Here is a tiny trained network, its code and every weight. The questions are about switching its units off for an input and a class, where a switched-off unit gives its printed mean instead of its output.

import numpy as np


def w(rows, s, z=0):
    codes = np.array(rows[::2]) - 128.0
    scale = np.full(codes.shape[1], s)
    scale[-1] = z or s
    return codes * scale


def norm(h):
    return h / np.sqrt((h * h).mean(-1, keepdims=True) + 1e-5)


def f(y):
    return np.maximum(y, 0)


def log_softmax(a):
    a = a - a.max(-1, keepdims=True)
    return a - np.log(np.exp(a).sum(-1, keepdims=True))


def net(x, mask):
    res = np.array(x, float).reshape(1, 7) / 4 @ E
    u = 0
    for l in range(2):
        y = f(norm(res) @ A[l][:, :-1].T + A[l][:, -1])
        res = res + np.where(mask[u : u + 12], y, B[l][:, -1]) @ B[l][:, :-1]
        u += 12
    return log_softmax(norm(res)[-1] @ U[:, :-1].T + U[:, -1])


A, B = {}, {}
E = w([
[65,35,100,156,61,112,124,143,88,147,2],'x0',
[99,51,33,187,200,90,134,86,187,177,193],'x1',
[254,121,91,145,90,85,84,10,182,104,92],'x2',
[126,95,141,108,169,149,85,165,221,47,60],'x3',
[182,130,153,222,178,127,95,174,80,139,114],'x4',
[128,122,170,182,130,216,199,72,131,116,105],'x5',
[176,54,173,157,89,77,197,219,237,165,167],'x6',
],0.0076)
A[0] = w([
[187,198,95,155,50,111,172,106,60,255,126,41],'L0N1',
[222,185,159,134,40,96,60,74,165,144,66,40],'L0N2',
[95,100,123,159,67,111,116,126,118,138,74,2],'L0N3',
[179,147,112,150,166,198,230,102,156,132,109,132],'L0N4',
[160,140,121,57,117,54,25,182,130,186,128,10],'L0N5',
[114,141,110,198,101,209,189,100,151,105,120,21],'L0N6',
[157,191,167,127,30,117,123,141,89,92,118,28],'L0N7',
[155,105,181,175,52,88,180,158,190,132,152,39],'L0N8',
[191,182,210,87,45,115,94,183,130,54,73,56],'L0N9',
[123,136,189,171,61,101,123,158,188,152,152,20],'L0N10',
[208,116,175,245,155,117,63,176,59,152,130,43],'L0N11',
[81,121,112,13,48,127,180,68,175,139,152,39],'L0N12',
],0.0092)
B[0] = w([
[75,55,191,105,85,147,81,85,104,182,251,182],'L0N1',
[118,148,15,200,101,222,204,180,131,82,198,231],'L0N2',
[144,47,145,127,76,93,137,183,63,140,50,138],'L0N3',
[153,178,116,97,98,74,89,160,151,192,98,207],'L0N4',
[160,224,72,96,30,72,68,189,174,248,55,162],'L0N5',
[164,169,116,150,43,125,79,134,187,236,67,142],'L0N6',
[50,143,129,109,208,103,238,55,101,198,100,172],'L0N7',
[153,33,177,119,136,85,178,185,112,72,179,180],'L0N8',
[94,110,124,95,217,129,211,106,126,167,86,255],'L0N9',
[180,63,127,74,149,115,134,200,134,141,156,144],'L0N10',
[26,197,191,200,107,57,124,83,200,31,87,191],'L0N11',
[42,185,211,255,129,48,81,110,182,29,91,183],'L0N12',
],0.0099,0.0064)
A[1] = w([
[84,180,76,72,129,155,54,83,75,170,104,150],'L1N1',
[184,94,111,99,207,208,79,171,227,64,16,101],'L1N2',
[181,125,220,153,84,233,170,94,176,174,76,106],'L1N3',
[114,59,60,176,231,75,104,69,191,194,133,1],'L1N4',
[190,89,41,175,127,81,155,45,160,132,137,89],'L1N5',
[95,173,142,170,163,204,37,59,105,117,91,44],'L1N6',
[145,129,70,93,169,172,100,60,52,66,116,32],'L1N7',
[19,159,156,66,146,153,118,239,126,153,125,69],'L1N8',
[79,142,126,169,127,192,131,201,123,146,157,21],'L1N9',
[157,188,190,113,200,149,138,167,156,140,224,81],'L1N10',
[69,1,102,182,76,123,148,148,78,127,75,72],'L1N11',
[169,192,131,89,168,112,137,84,173,103,184,35],'L1N12',
],0.01,0.0065)
B[1] = w([
[171,74,157,141,145,101,148,204,212,156,144,227],'L1N1',
[51,96,166,129,89,140,69,50,105,188,236,253],'L1N2',
[126,163,26,142,171,59,89,184,144,215,136,187],'L1N3',
[65,168,162,122,165,158,252,148,97,207,53,204],'L1N4',
[123,158,92,123,126,219,150,174,98,53,151,220],'L1N5',
[151,91,148,109,109,29,171,215,184,88,162,186],'L1N6',
[146,26,152,113,119,111,170,197,126,113,141,161],'L1N7',
[174,141,59,200,119,174,154,82,151,122,158,247],'L1N8',
[120,143,39,157,96,203,144,124,139,53,159,153],'L1N9',
[144,100,123,78,92,130,85,90,72,93,21,222],'L1N10',
[223,202,152,48,162,135,63,83,90,75,98,223],'L1N11',
[174,145,151,116,125,124,59,100,36,111,32,174],'L1N12',
],0.011,0.007)
U = w([
[209,34,189,74,148,69,168,224,186,72,174,93],'0',
[34,215,186,215,133,64,98,71,195,18,81,253],'1',
[70,169,142,70,216,177,243,111,92,198,69,41],'2',
[184,158,13,182,80,250,149,114,126,54,180,1],'3',
[165,199,50,113,77,70,57,177,190,243,99,72],'4',
[224,127,166,34,123,123,29,64,34,90,37,57],'5',
[72,70,192,106,103,160,51,37,109,182,241,237],'6',
],0.017,0.0055)

Each question gives the input, the list of numbers given to net, and the class t.
The units are the neurons (one row each of A and B). Each row of codes is followed by its name. A weight is (code - 128) times the scale printed after its matrix; where a second scale follows, it is the last column's (A, B and U).
mask holds one flag per neuron, layer by layer. A switched-off neuron (its flag False) gives its mean, the last column of its row in B, instead of its output. The means were averaged over made-up inputs and are rounded, as every weight is.
A unit's drop is (log p(t) with every unit on - log p(t) with that unit switched off) / (log p(t) with every unit on - log p(t) with every unit switched off).
The circuit of an input: a set's keep is (log p(t) with only the set's units on - log p(t) with every unit switched off) / (log p(t) with every unit on - log p(t) with every unit switched off). Starting from the 12 units with the biggest drops (on a tie, the unit counted first), units are removed one at a time, each time the one whose removal leaves the highest keep (on an exact tie, the one counted first), for as long as the keep stays at least 0.8.
circuit, biggest first: the units of the circuit, biggest drop first
k most important neurons: the k neurons with the biggest drops, biggest first
top k neurons in layer l: the k neurons of layer l with the biggest drops, biggest first
input [-6,-2,-3,-3,2,-3,2], class 5: circuit, biggest first : [L1N10]
input [-8,-8,5,2,8,6,-7], class 1: 4 most important neurons : [L0N11, L1N6, L1N11, L0N1]
input [5,4,-6,-8,-2,-3,1], class 6: 4 most important neurons : [L0N1, L0N2, L1N5, L0N9]
input [-1,0,1,-8,1,8,-2], class 4: 4 most important neurons : [L0N6, L1N3, L0N4, L1N2]
input [-2,5,-2,1,-3,-5,-5], class 0: 2 most important neurons : [L1N1, L0N9]
input [-4,-8,0,-3,-7,-3,-6], class 2: 2 most important neurons : [L0N7, L0N9]
input [-5,4,6,-1,4,-1,3], class 3: 2 most important neurons : [L1N5, L0N9]
input [-2,7,5,7,-3,-6,-7], class 0: 3 most important neurons : [L1N1, L1N7, L0N9]
input [6,-5,-4,-7,2,7,-4], class 4: top 4 neurons in layer 1 : [L1N3, L1N2, L1N1, L1N4]
input [1,3,4,6,5,-5,0], class 6: 2 most important neurons : [L1N2, L0N12]
input [8,-3,0,0,3,7,-5], class 5: 2 most important neurons : [L1N11, L0N3]
input [-8,7,0,1,-5,0,3], class 5: circuit, biggest first : [L1N12, L1N10]
input [-8,3,6,4,-3,8,-6], class 4: circuit, biggest first : [L0N4, L1N3]
input [0,4,1,5,-8,-2,-8], class 0: circuit, biggest first : [L1N1]
input [-6,2,-6,5,-3,7,3], class 4: top 2 neurons in layer 0 : [L0N2, L0N4]
input [2,7,6,2,-8,4,1], class 1: top 2 neurons in layer 0 : [L0N12, L0N9]
input [6,-5,6,6,8,-6,7], class 1: 2 most important neurons : [L0N11, L1N1]
input [8,-4,7,-3,-4,7,5], class 5: top 2 neurons in layer 1 : [L1N11, L1N8]
input [-7,3,-5,-7,-1,2,5], class 5: 3 most important neurons : [L1N10, L0N2, L1N2]
input [5,6,8,6,5,-4,7], class 3: circuit, biggest first : [L1N5]
input [2,3,-6,1,3,-6,-3], class 3: top 2 neurons in layer 1 : [L1N8, L1N9]
input [1,-4,8,-7,-7,-8,1], class 3: top 3 neurons in layer 0 : [L0N2, L0N4, L0N11]
input [-5,1,5,0,8,-8,5], class 1: top 2 neurons in layer 0 : [L0N11, L0N4]
input [4,6,4,-7,-4,-1,7], class 0: 2 most important neurons : [L0N8, L1N2]
input [-6,-4,5,-7,2,6,-2], class 6: top 4 neurons in layer 0 : [L0N1, L0N5, L0N2, L0N7]
input [4,-8,-4,0,4,-8,2], class 2: top 3 neurons in layer 0 : [L0N9, L0N7, L0N4]
input [-1,-8,2,7,6,5,7], class 2: circuit, biggest first : [L0N9]
input [6,-5,-8,-4,7,6,7], class 3: 2 most important neurons : [L1N9, L1N8]
input [-6,2,2,-4,5,-5,3], class 5: top 2 neurons in layer 1 : [L1N10, L1N12]
